Below is a small trained network, with its code and all its weights. Each question gives an input and a class and asks what happens when units are switched off, that is, made to give their printed mean instead of their output.

import numpy as np


def w(rows, s, z=0):
    codes = np.array(rows[::2]) - 128.0
    scale = np.full(codes.shape[1], s)
    scale[-1] = z or s
    return codes * scale


def norm(h):
    return h / np.sqrt((h * h).mean(-1, keepdims=True) + 1e-5)


def f(y):
    return y / 2 * (1 + np.tanh(0.7978845608 * (y + 0.044715 * y**3)))


def log_softmax(a):
    a = a - a.max(-1, keepdims=True)
    return a - np.log(np.exp(a).sum(-1, keepdims=True))


def net(x, mask):
    res = np.array(x, float).reshape(1, 2) / 4 @ E
    u = 0
    for l in range(4):
        y = f(norm(res) @ A[l][:, :-1].T + A[l][:, -1])
        res = res + np.where(mask[u : u + 6], y, B[l][:, -1]) @ B[l][:, :-1]
        u += 6
    return log_softmax(norm(res)[-1] @ U[:, :-1].T + U[:, -1])


A, B = {}, {}
E = w([
[72,204,225,137,50],'x0',
[115,207,6,114,101],'x1',
],0.0017)
A[0] = w([
[124,61,253,125,142,28],'0.n0',
[64,137,154,177,121,254],'0.n1',
[121,147,129,95,153,111],'0.n2',
[155,96,162,109,111,169],'0.n3',
[127,85,138,118,138,116],'0.n4',
[178,79,247,182,138,84],'0.n5',
],0.0035,0.00096)
B[0] = w([
[3,174,138,164,210,239],'0.n0',
[185,103,151,86,115,199],'0.n1',
[135,126,114,124,137,124],'0.n2',
[116,148,167,109,131,155],'0.n3',
[80,161,136,126,99,137],'0.n4',
[53,150,164,148,193,247],'0.n5',
],0.0047,0.0011)
A[1] = w([
[162,116,3,87,126,205],'1.n0',
[99,43,65,129,191,229],'1.n1',
[152,146,167,77,135,136],'1.n2',
[102,133,140,175,168,178],'1.n3',
[105,190,133,117,110,248],'1.n4',
[138,140,181,167,42,80],'1.n5',
],0.0044,0.0011)
B[1] = w([
[73,148,133,252,88,253],'1.n0',
[145,189,99,88,55,200],'1.n1',
[202,121,220,141,146,128],'1.n2',
[128,91,137,106,86,153],'1.n3',
[150,80,125,156,134,160],'1.n4',
[183,112,101,83,158,126],'1.n5',
],0.0041,0.0035)
A[2] = w([
[88,177,49,127,81,186],'2.n0',
[254,111,107,93,79,6],'2.n1',
[218,164,156,47,194,1],'2.n2',
[213,114,169,179,110,76],'2.n3',
[86,94,176,77,162,208],'2.n4',
[132,81,53,50,74,178],'2.n5',
],0.0048,0.0011)
B[2] = w([
[129,26,140,170,242,251],'2.n0',
[52,118,168,184,18,131],'2.n1',
[58,143,89,198,147,106],'2.n2',
[56,254,94,16,188,133],'2.n3',
[221,34,36,119,88,186],'2.n4',
[42,151,229,146,195,145],'2.n5',
],0.0029,0.0028)
A[3] = w([
[171,95,227,118,130,254],'3.n0',
[174,115,31,254,109,12],'3.n1',
[142,160,101,130,135,41],'3.n2',
[95,196,87,91,84,102],'3.n3',
[67,169,181,125,42,133],'3.n4',
[250,215,104,71,23,214],'3.n5',
],0.0046,0.00099)
B[3] = w([
[131,249,60,106,105,161],'3.n0',
[49,192,51,172,125,252],'3.n1',
[124,110,109,107,167,117],'3.n2',
[108,91,164,194,97,122],'3.n3',
[254,70,68,117,127,151],'3.n4',
[50,65,222,177,220,124],'3.n5',
],0.0041)
U = w([
[44,161,220,39,237,218],'0',
[171,16,30,17,139,1],'1',
[221,255,161,19,84,21],'2',
[254,37,197,209,59,75],'3',
[60,175,28,243,117,210],'4',
],0.0083,0.0024)

Each question gives the input, the list of numbers given to net, and the class t.
The units are the neurons (one row each of A and B). Each row of codes is followed by its name. A weight is (code - 128) times the scale printed after its matrix; where a second scale follows, it is the last column's (A, B and U).
mask holds one flag per neuron, layer by layer. A switched-off neuron (its flag False) gives its mean, the last column of its row in B, instead of its output. The means were averaged over made-up inputs and are rounded, as every weight is.
A unit's drop is (log p(t) with every unit on - log p(t) with that unit switched off) / (log p(t) with every unit on - log p(t) with every unit switched off).
The circuit of an input: a set's keep is (log p(t) with only the set's units on - log p(t) with every unit switched off) / (log p(t) with every unit on - log p(t) with every unit switched off). Starting from the 12 units with the biggest drops (on a tie, the unit counted first), units are removed one at a time, each time the one whose removal leaves the highest keep (on an exact tie, the one counted first), for as long as the keep stays at least 0.8.
units of the circuit, in order: the units of the circuit, biggest drop first
k most important neurons: the k neurons with the biggest drops, biggest first
top k neurons in layer l: the k neurons of layer l with the biggest drops, biggest first
input [6,-1], class 2: 2 most important neurons : (1.n1; 3.n0)
input [8,2], class 3: units of the circuit, in order : (3.n4; 3.n1)
input [7,-5], class 2: units of the circuit, in order : (3.n0; 1.n0; 3.n4)
input [5,5], class 3: top 2 neurons in layer 0 : (0.n0; 0.n1)
input [-1,-3], class 0: units of the circuit, in order : (0.n0; 1.n0)
input [-5,-4], class 1: units of the circuit, in order : (1.n0; 3.n1)
input [-7,-3], class 0: units of the circuit, in order : (2.n5; 1.n1; 3.n1; 1.n0)
input [-8,-6], class 1: 4 most important neurons : (1.n0; 2.n4; 3.n1; 0.n5)
input [8,0], class 0: 4 most important neurons : (3.n5; 1.n0; 2.n0; 1.n5)
input [5,-4], class 2: top 3 neurons in layer 2 : (2.n0; 2.n4; 2.n5)
input [-7,-5], class 1: 3 most important neurons : (0.n5; 1.n0; 2.n4)
input [-3,-4], class 1: units of the circuit, in order : (1.n0)
input [-3,-7], class 0: 4 most important neurons : (0.n0; 0.n5; 3.n1; 1.n0)
input [3,3], class 3: 3 most important neurons : (0.n0; 2.n1; 3.n4)
input [-4,-4], class 1: most important neuron : (1.n0)
input [7,3], class 3: 3 most important neurons : (2.n1; 3.n4; 3.n1)
input [-8,-5], class 0: 2 most important neurons : (2.n5; 1.n1)
input [4,2], class 3: 3 most important neurons : (2.n1; 3.n4; 3.n1)
input [-2,-6], class 0: 2 most important neurons : (0.n0; 0.n5)
input [3,-2], class 2: 3 most important neurons : (2.n0; 1.n0; 3.n0)
input [4,3], class 3: 2 most important neurons : (2.n1; 3.n4)
input [6,0], class 0: top 3 neurons in layer 2 : (2.n0; 2.n4; 2.n5)
input [-4,-3], class 1: 3 most important neurons : (1.n0; 0.n5; 2.n4)
input [7,-1], class 2: top 2 neurons in layer 0 : (0.n0; 0.n5)
input [4,-5], class 0: top neuron in layer 1 : (1.n1)
input [6,-2], class 2: top 2 neurons in layer 3 : (3.n0; 3.n1)
input [4,0], class 0: top 2 neurons in layer 1 : (1.n1; 1.n0)
